Each row is followed by its group and then its class within the group.
[-0.40  1.30  1.28 -3.13 -0.37  0.26  0.27 -0.46  1.40  0.72 -2.71 -1.33
 -1.23 -0.48 -1.55  1.49 -0.44 -0.20  0.14  0.34  0.55  1.25  0.05 -0.66
 -0.43 -0.54  0.70 -0.30  0.67 -1.60]
Z927:Q
[ 1.25  0.49  0.15 -0.81 -0.68  0.52 -1.61 -0.82 -1.98 -0.56  0.75  1.73
 -0.29 -0.98 -0.24 -0.19  0.13 -1.99  0.15 -0.06 -0.13  0.89  0.15  0.47
  0.64  0.49  0.92  1.45 -0.94 -2.71]
z344:A
[ 0.89  0.57  0.54 -2.61  1.02 -1.13  0.46 -0.61 -0.45 -0.19  0.79 -0.63
 -1.09  0.57  0.16  0.64  0.62 -0.66 -1.23  0.25  0.31 -1.15 -0.80 -1.02
 -0.09  0.08 -6.64  0.75  0.93  0.21]
z344:Z
[ 1.41  1.65 -2.23 -2.04  0.52 -0.13 -0.48 -1.32 -1.73 -0.81  1.52  0.88
 -2.64 -0.15  1.46  0.31  0.72 -2.09 -1.85 -1.08  0.30 -0.12  0.08 -1.53
 -1.02 -1.52 -0.30  3.41  0.12 -0.69]
z344:E
[ 1.21 -1.69  0.92  3.73  0.30  0.75 -0.45  0.09  0.05 -0.28 -3.25  1.58
  4.06  0.19 -2.60  0.17 -2.30 -0.20  0.69 -0.35 -0.83  0.74  0.11 -1.37
 -0.03  0.50  0.23 -0.62 -0.99 -5.41]
z834:S
[-1.90  2.11  0.91 -3.25  0.26  0.32  0.80  0.30  1.42  0.14 -1.20 -1.82
 -2.77 -2.40 -1.03  0.26 -0.40 -1.71 -0.43 -0.22  0.07  0.30 -0.11  0.29
 -1.79 -0.41 -1.24  0.84 -1.01 -1.72]
Z927:G
[ 1.52 -0.17 -0.48 -1.27  0.65 -0.07 -0.12  0.22 -1.66  0.40  1.88  1.44
 -0.83  1.06  0.54 -0.05  0.52 -1.35 -0.30 -0.77  0.39 -1.01  0.41 -0.94
  1.86 -0.45 -1.00  1.01 -0.28 -0.46]
z344:A
[ 1.11 -1.39  0.95 -0.34  0.89 -1.06  0.69 -0.07 -1.02  1.47 -2.21  0.79
  1.97  3.01 -0.61  1.13 -1.59 -0.92 -0.33  1.05 -1.00  0.52 -0.11 -1.02
  0.89  0.77  0.49 -0.79  0.46 -2.69]
z834:B
[ 1.28 -1.17 -0.53  0.73  1.44 -0.34 -0.85 -0.56 -0.34  0.94 -2.91  1.98
  3.80  1.07 -1.00  0.29 -2.16 -0.01  1.15  0.71 -1.93  1.45  0.19 -0.16
  0.01  0.21  1.43 -1.14 -0.17 -2.95]
z834:B
[ 0.82 -2.60  0.93  2.25  0.52 -0.54 -0.44  0.42  0.41 -0.13 -0.89  1.42
  5.14  0.36 -1.92 -0.77 -0.28  0.30  1.39 -1.28  0.27 -0.88  0.32  1.62
  1.26  0.89 -0.50 -1.66 -1.05 -5.17]
z834:S
[ 1.90  0.31  0.73  1.03  1.11  0.89 -0.19  0.05 -1.37  0.20  0.98  1.84
 -0.53 -1.88  0.68 -0.33  0.40 -2.32  0.07 -1.41  1.09  0.49 -0.79 -0.85
  0.76  0.19 -0.64  1.93  0.66 -3.23]
z344:A
[ 1.48 -1.92  1.46  1.68  1.51 -1.24 -1.40  0.04  0.26  1.03 -2.31  3.66
  3.66 -0.24 -3.54 -0.63 -2.30 -0.88  1.18  1.58  0.00  1.27  0.34 -1.19
  0.87  0.19  0.69 -0.04 -0.25 -6.58]
z834:J
[-1.60  0.86 -0.07 -2.86  0.18  0.08  0.42 -0.50  1.59  0.46 -0.59 -1.94
 -2.29 -0.72  1.27 -0.34 -0.40 -0.88 -1.05  1.05 -0.35  0.07 -0.57 -0.84
  0.55  0.40  0.27  0.19 -0.03  2.12]
Z927:X
[-1.21  0.26  0.95 -2.53  0.08 -0.25  1.04 -0.57  1.18  0.16 -2.06 -1.43
 -1.07 -0.51  0.46  0.53 -0.73  0.08 -0.63  1.23 -0.73  0.21 -0.05 -2.21
 -0.76 -0.72  1.46 -0.18  0.13  0.69]
Z927:X
[ 0.70  0.96  0.05 -0.73  2.46  1.00 -0.70 -0.85 -1.32  1.20  2.37  0.83
 -1.72 -0.10  1.80 -0.57 -0.06 -2.43  0.66 -1.66 -0.79 -0.37 -0.04 -2.43
 -0.59 -0.10 -0.34  2.10  1.34 -0.47]
z344:A
